Here is a tiny trained network, its code and every weight. The questions are about switching its units off for an input and a class, where a switched-off unit gives its printed mean instead of its output.

import numpy as np


def w(rows, s, z=0):
    codes = np.array(rows[::2]) - 128.0
    scale = np.full(codes.shape[1], s)
    scale[-1] = z or s
    return codes * scale


def norm(h):
    return h / np.sqrt((h * h).mean(-1, keepdims=True) + 1e-5)


def f(y):
    return np.maximum(y, 0)


def log_softmax(a):
    a = a - a.max(-1, keepdims=True)
    return a - np.log(np.exp(a).sum(-1, keepdims=True))


def net(x, mask):
    res = np.array(x, float).reshape(1, 8) / 4 @ E
    u = 0
    for l in range(3):
        y = f(norm(res) @ A[l][:, :-1].T + A[l][:, -1])
        res = res + np.where(mask[u : u + 4], y, B[l][:, -1]) @ B[l][:, :-1]
        u += 4
    return log_softmax(norm(res)[-1] @ U[:, :-1].T + U[:, -1])


A, B = {}, {}
E = w([
[98,193,58,92,103,121,63],'x0',
[74,164,100,122,194,100,154],'x1',
[174,153,88,152,231,179,160],'x2',
[67,128,218,113,78,103,46],'x3',
[110,107,214,255,168,123,102],'x4',
[184,132,166,54,65,124,187],'x5',
[149,83,129,143,184,125,154],'x6',
[191,235,162,112,94,64,90],'x7',
],0.0067)
A[0] = w([
[224,173,106,207,164,116,141,161],'0.n1',
[244,163,203,188,130,77,101,60],'0.n2',
[121,1,156,64,85,108,180,24],'0.n3',
[183,112,116,62,161,99,224,5],'0.n4',
],0.0063,0.0017)
B[0] = w([
[137,122,68,254,174,174,152,231],'0.n1',
[115,155,75,87,78,195,123,232],'0.n2',
[158,95,98,237,162,187,110,251],'0.n3',
[204,116,126,112,153,96,169,222],'0.n4',
],0.0096,0.0034)
A[1] = w([
[77,79,215,145,130,173,168,5],'1.n1',
[79,169,78,151,255,141,99,28],'1.n2',
[80,103,118,85,110,155,118,203],'1.n3',
[20,107,124,121,100,89,137,109],'1.n4',
],0.0085,0.0032)
B[1] = w([
[91,129,227,106,91,123,155,212],'1.n1',
[150,113,70,150,185,184,254,254],'1.n2',
[233,43,33,135,122,146,179,207],'1.n3',
[109,84,147,132,214,36,59,205],'1.n4',
],0.0097,0.004)
A[2] = w([
[94,228,128,139,141,138,145,92],'2.n1',
[55,152,76,138,174,131,3,248],'2.n2',
[50,219,108,208,215,119,222,126],'2.n3',
[28,202,147,168,136,81,159,46],'2.n4',
],0.0065,0.0019)
B[2] = w([
[196,151,68,176,120,241,117,148],'2.n1',
[114,12,29,157,116,132,131,194],'2.n2',
[177,73,100,132,192,102,125,254],'2.n3',
[131,162,62,103,101,153,164,143],'2.n4',
],0.011,0.0048)
U = w([
[67,74,96,145,97,70,40,160],'0',
[86,101,255,180,121,133,126,88],'1',
[185,205,136,25,76,56,144,113],'2',
[70,190,167,78,186,91,129,3],'3',
[171,87,57,187,245,148,209,196],'4',
[21,217,150,108,158,119,138,33],'5',
[196,178,80,158,83,202,103,155],'6',
],0.012,0.0061)

Each question gives the input, the list of numbers given to net, and the class t.
The units are the neurons (one row each of A and B). Each row of codes is followed by its name. A weight is (code - 128) times the scale printed after its matrix; where a second scale follows, it is the last column's (A, B and U).
mask holds one flag per neuron, layer by layer. A switched-off neuron (its flag False) gives its mean, the last column of its row in B, instead of its output. The means were averaged over made-up inputs and are rounded, as every weight is.
A unit's drop is (log p(t) with every unit on - log p(t) with that unit switched off) / (log p(t) with every unit on - log p(t) with every unit switched off).
The circuit of an input: a set's keep is (log p(t) with only the set's units on - log p(t) with every unit switched off) / (log p(t) with every unit on - log p(t) with every unit switched off). Starting from all 12 units, units are removed one at a time, each time the one whose removal leaves the highest keep (on an exact tie, the one counted first), for as long as the keep stays at least 0.8.
units of the circuit, in order: the units of the circuit, biggest drop first
k most important neurons: the k neurons with the biggest drops, biggest first
top k neurons in layer l: the k neurons of layer l with the biggest drops, biggest first
drop of u: that unit's drop, to one decimal
input [5,0,3,3,-5,3,-5,-1], class 2: units of the circuit, in order => [0.n3; 0.n1]
input [0,0,-5,0,-2,-4,0,7], class 0: units of the circuit, in order => [1.n2]
input [5,5,-2,1,-7,2,-5,-3], class 0: units of the circuit, in order => [1.n2; 1.n4]
input [5,5,0,7,-5,0,7,-1], class 0: 3 most important neurons => [0.n1; 0.n3; 1.n4]
input [-6,6,-7,2,4,-5,-8,-7], class 0: 4 most important neurons => [1.n4; 0.n1; 1.n2; 2.n2]
input [-3,8,0,7,2,1,0,-7], class 1: 3 most important neurons => [1.n1; 0.n1; 2.n2]
input [1,3,-1,6,3,2,3,7], class 6: 2 most important neurons => [2.n1; 0.n2]
input [3,4,-7,-3,6,0,-2,-3], class 0: units of the circuit, in order => [0.n1; 0.n3; 1.n2]
input [-3,-3,-1,-2,7,-1,-6,1], class 6: 4 most important neurons => [0.n2; 1.n2; 1.n4; 0.n3]
input [6,-2,2,-8,-6,8,2,3], class 2: top 2 neurons in layer 1 => [1.n2; 1.n3]
input [-1,8,-6,1,3,3,-7,-5], class 0: 2 most important neurons => [1.n4; 1.n2]
input [4,0,-2,7,-1,0,8,-2], class 0: 2 most important neurons => [0.n1; 1.n2]
input [-4,3,-2,7,-1,7,-5,-3], class 1: 2 most important neurons => [0.n3; 1.n1]
input [4,-4,5,5,6,8,6,5], class 6: units of the circuit, in order => [0.n2]
input [2,3,-6,-3,-2,4,-1,4], class 2: drop of 0.n2 => 0.0
input [-6,-6,4,1,0,0,-7,3], class 6: drop of 0.n2 => 0.1
input [-5,-5,4,4,3,-5,-7,8], class 6: drop of 0.n2 => 0.3
